Here is a tiny trained network, its code and every weight. The questions are about switching its units off for an input and a target symbol, where a switched-off unit gives its printed mean instead of its output.

import numpy as np


def w(rows, s, z=0):
    codes = np.array(rows[::2]) - 128.0
    scale = np.full(codes.shape[1], s)
    scale[-1] = z or s
    return codes * scale


def f(y):
    return np.maximum(y, 0)


def softmax(a):
    e = np.exp(a - a.max(-1, keepdims=True))
    return e / e.sum(-1, keepdims=True)


def log_softmax(a):
    a = a - a.max(-1, keepdims=True)
    return a - np.log(np.exp(a).sum(-1, keepdims=True))


def net(x, mask):
    ids = ['αβγδζηθλμξστφψω'.index(c) for c in x.split()]
    T = len(ids)
    res = E[ids] + P[:T]
    r = res
    for j in range(2):
        rows = slice(3 * j, 3 * j + 3)
        q, k, v = (r @ M[0][rows].T for M in (Q, K, V))
        z = softmax(np.where(np.tri(T) > 0, q @ k.T / 3**0.5, -1e9)) @ v
        o = O[0][rows]
        res = res + np.where(mask[j], z, o[:, -1]) @ o[:, :-1]
    y = f(res @ A[0][:, :-1].T + A[0][:, -1])
    res = res + np.where(mask[2:26], y, B[0][:, -1]) @ B[0][:, :-1]
    return log_softmax(res[-1] @ U[:, :-1].T + U[:, -1])


Q, K, V, O, A, B = {}, {}, {}, {}, {}, {}
E = w([
[151,27,96,115],'α',
[144,68,94,102],'β',
[48,115,83,25],'γ',
[140,70,94,108],'δ',
[56,86,85,24],'ζ',
[79,67,93,191],'η',
[80,64,93,195],'θ',
[98,4,96,184],'λ',
[88,37,95,196],'μ',
[28,88,100,56],'ξ',
[22,105,99,58],'σ',
[50,107,125,213],'τ',
[41,131,138,227],'φ',
[26,158,161,228],'ψ',
[34,141,165,243],'ω',
],0.014)
P = w([
[146,131,112,152],'0',
[126,119,154,148],'1',
[133,131,80,153],'2',
[111,114,152,145],'3',
[120,128,66,152],'4',
[97,108,152,139],'5',
[107,124,52,150],'6',
[83,102,151,132],'7',
[96,122,34,146],'8',
[71,96,150,124],'9',
[86,119,17,142],'10',
[59,90,149,116],'11',
[75,116,2,138],'12',
[47,82,148,103],'13',
],0.02)
Q[0] = w([
[71,81,4,163],'h1',
[192,235,147,173],'h1',
[191,162,25,102],'h1',
[142,148,110,127],'h2',
[147,128,116,124],'h2',
[130,126,135,130],'h2',
],0.042)
K[0] = w([
[9,137,95,29],'h1',
[221,205,144,94],'h1',
[153,92,108,3],'h1',
[154,143,113,131],'h2',
[150,152,121,132],'h2',
[132,125,135,135],'h2',
],0.04)
V[0] = w([
[152,4,117,200],'h1',
[76,174,143,134],'h1',
[94,211,136,175],'h1',
[158,107,210,130],'h2',
[125,130,163,103],'h2',
[158,156,138,114],'h2',
],0.03)
O[0] = w([
[5,34,77,224,238],'h1',
[169,113,213,94,214],'h1',
[108,212,246,104,163],'h1',
[99,118,111,15,52],'h2',
[137,142,99,119,96],'h2',
[54,166,111,114,4],'h2',
],0.019,0.018)
A[0] = w([
[160,114,150,144,18],'n1',
[70,77,88,131,55],'n2',
[121,117,72,80,109],'n3',
[97,224,65,150,185],'n4',
[115,173,17,125,4],'n5',
[150,157,181,91,80],'n6',
[66,151,154,107,95],'n7',
[58,152,115,70,78],'n8',
[66,79,94,138,178],'n9',
[157,142,185,130,137],'n10',
[89,93,128,42,90],'n11',
[86,113,129,49,69],'n12',
[95,169,106,90,111],'n13',
[137,71,146,102,130],'n14',
[179,125,105,128,6],'n15',
[114,244,6,150,66],'n16',
[113,109,169,132,44],'n17',
[77,185,45,151,160],'n18',
[186,172,17,113,106],'n19',
[102,159,118,76,64],'n20',
[74,128,68,113,107],'n21',
[98,217,91,130,94],'n22',
[80,216,95,99,137],'n23',
[51,143,95,97,33],'n24',
],0.011,0.013)
B[0] = w([
[77,144,124,107,157],'n1',
[81,204,168,232,221],'n2',
[139,109,147,82,133],'n3',
[85,119,158,37,130],'n4',
[158,100,65,216,144],'n5',
[74,167,50,169,160],'n6',
[155,101,136,157,167],'n7',
[148,112,131,133,128],'n8',
[172,78,83,2,254],'n9',
[191,157,141,101,195],'n10',
[131,137,123,148,128],'n11',
[141,88,150,90,128],'n12',
[131,77,153,134,128],'n13',
[136,154,131,180,177],'n14',
[108,148,127,69,143],'n15',
[196,222,83,184,132],'n16',
[87,104,121,98,185],'n17',
[114,115,175,65,167],'n18',
[83,110,67,41,142],'n19',
[150,79,109,101,128],'n20',
[145,188,148,133,169],'n21',
[65,179,119,120,128],'n22',
[116,135,162,75,128],'n23',
[121,95,103,196,147],'n24',
],0.028,0.04)
U = w([
[158,107,108,182,36],'α',
[146,118,114,138,108],'β',
[175,140,163,60,96],'γ',
[143,117,119,143,167],'δ',
[121,73,96,105,61],'ζ',
[94,106,157,99,128],'η',
[88,109,157,100,127],'θ',
[84,88,104,192,137],'λ',
[67,109,123,149,115],'μ',
[182,11,102,228,254],'ξ',
[254,119,179,182,116],'σ',
[57,3,138,183,53],'τ',
[147,62,214,85,121],'φ',
[133,172,165,140,110],'ψ',
[96,85,210,225,206],'ω',
],0.0051,0.0078)

Each question gives the input, a string of symbols that net reads in full, and the target symbol t.
The units are the heads (3 rows each of Q, K, V and O) and the neurons (one row each of A and B). Each row of codes is followed by its name. A weight is (code - 128) times the scale printed after its matrix; where a second scale follows, it is the last column's (O, A, B and U).
mask holds one flag per unit, heads first, then neurons. A switched-off unit (its flag False) gives its mean, the last column of its rows in O or B, instead of its output. The means were averaged over made-up inputs and are rounded, as every weight is.
A unit's drop is (log p(t) with every unit on - log p(t) with that unit switched off) / (log p(t) with every unit on - log p(t) with every unit switched off).
The circuit of an input: a set's keep is (log p(t) with only the set's units on - log p(t) with every unit switched off) / (log p(t) with every unit on - log p(t) with every unit switched off). Starting from the 12 units with the biggest drops (on a tie, the unit counted first), units are removed one at a time, each time the one whose removal leaves the highest keep (on an exact tie, the one counted first), for as long as the keep stays at least 0.8.
units of the circuit, in order: the units of the circuit, biggest drop first
most important unit: the unit with the biggest drop
k most important neurons: the k neurons with the biggest drops, biggest first
which heads matter: for each layer, one digit per head in row order, 1 if its drop is at least 0.15 and else 0, layers parted by /
input φ μ δ γ ξ ω θ τ ω τ λ φ α, target ξ: most important unit -> n2
input ξ φ θ θ δ φ α γ τ δ, target τ: which heads matter -> 10
input λ α θ β ξ μ λ ξ ξ λ φ θ ω φ, target ω: 2 most important neurons -> (n9, n6)
input σ ζ λ λ σ ξ τ θ σ ω ζ, target ζ: units of the circuit, in order -> (h1, n19)
input φ ξ ξ η ψ δ β σ γ τ α, target γ: which heads matter -> 10
input β ξ η μ γ φ α α φ ξ τ, target ξ: 4 most important neurons -> (n2, n9, n10, n18)
input α τ μ γ ξ ω ξ ξ τ α, target τ: units of the circuit, in order -> (h1, n10)
input γ α η ζ γ ξ τ η, target τ: which heads matter -> 10
input φ σ α ξ λ θ τ ζ ξ ξ α δ φ δ, target φ: units of the circuit, in order -> (n2, h1)
input β γ η λ α ξ ζ τ ξ φ ω α, target ω: units of the circuit, in order -> (n9, h1)
input θ θ ω σ θ, target σ: units of the circuit, in order -> (h1, n9, n2)
input τ ω ω ψ δ λ θ ψ η, target η: units of the circuit, in order -> (n9, n2, h1, n18)
input λ ψ η, target η: units of the circuit, in order -> (n9, n2, n18, h1)
input η σ λ η, target σ: units of the circuit, in order -> (h1, n9, n2)
input μ λ γ ω θ τ λ ξ ξ ω λ, target ξ: 3 most important neurons -> (n2, n10, n9)
input λ ω θ φ, target ω: units of the circuit, in order -> (n9)
input γ δ γ μ σ ψ τ γ μ θ, target μ: units of the circuit, in order -> (n9, n2, h1)
input λ β ζ δ ψ γ, target ψ: 3 most important neurons -> (n9, n6, n10)
input θ γ θ φ, target φ: 2 most important neurons -> (n2, n10)
input ω γ θ μ ω ω μ, target γ: 2 most important neurons -> (n2, n19)
input γ ω λ β α λ, target λ: 2 most important neurons -> (n2, n9)
input μ δ η γ τ γ τ δ θ, target γ: 3 most important neurons -> (n2, n19, n15)
input α θ ω φ τ η η τ λ μ, target τ: 2 most important neurons -> (n9, n10)
input λ γ ω τ τ ω λ γ λ ξ ψ γ δ, target γ: units of the circuit, in order -> (h1)
input δ τ γ φ ζ φ φ, target ζ: 3 most important neurons -> (n19, n2, n10)
input δ σ ψ δ ξ γ δ σ ξ ω φ ζ β, target ζ: 2 most important neurons -> (n19, n2)
input ξ ψ φ β α, target ξ: most important unit -> n9
input ξ ψ μ θ τ σ λ ξ μ, target ξ: 4 most important neurons -> (n2, n9, n10, n18)
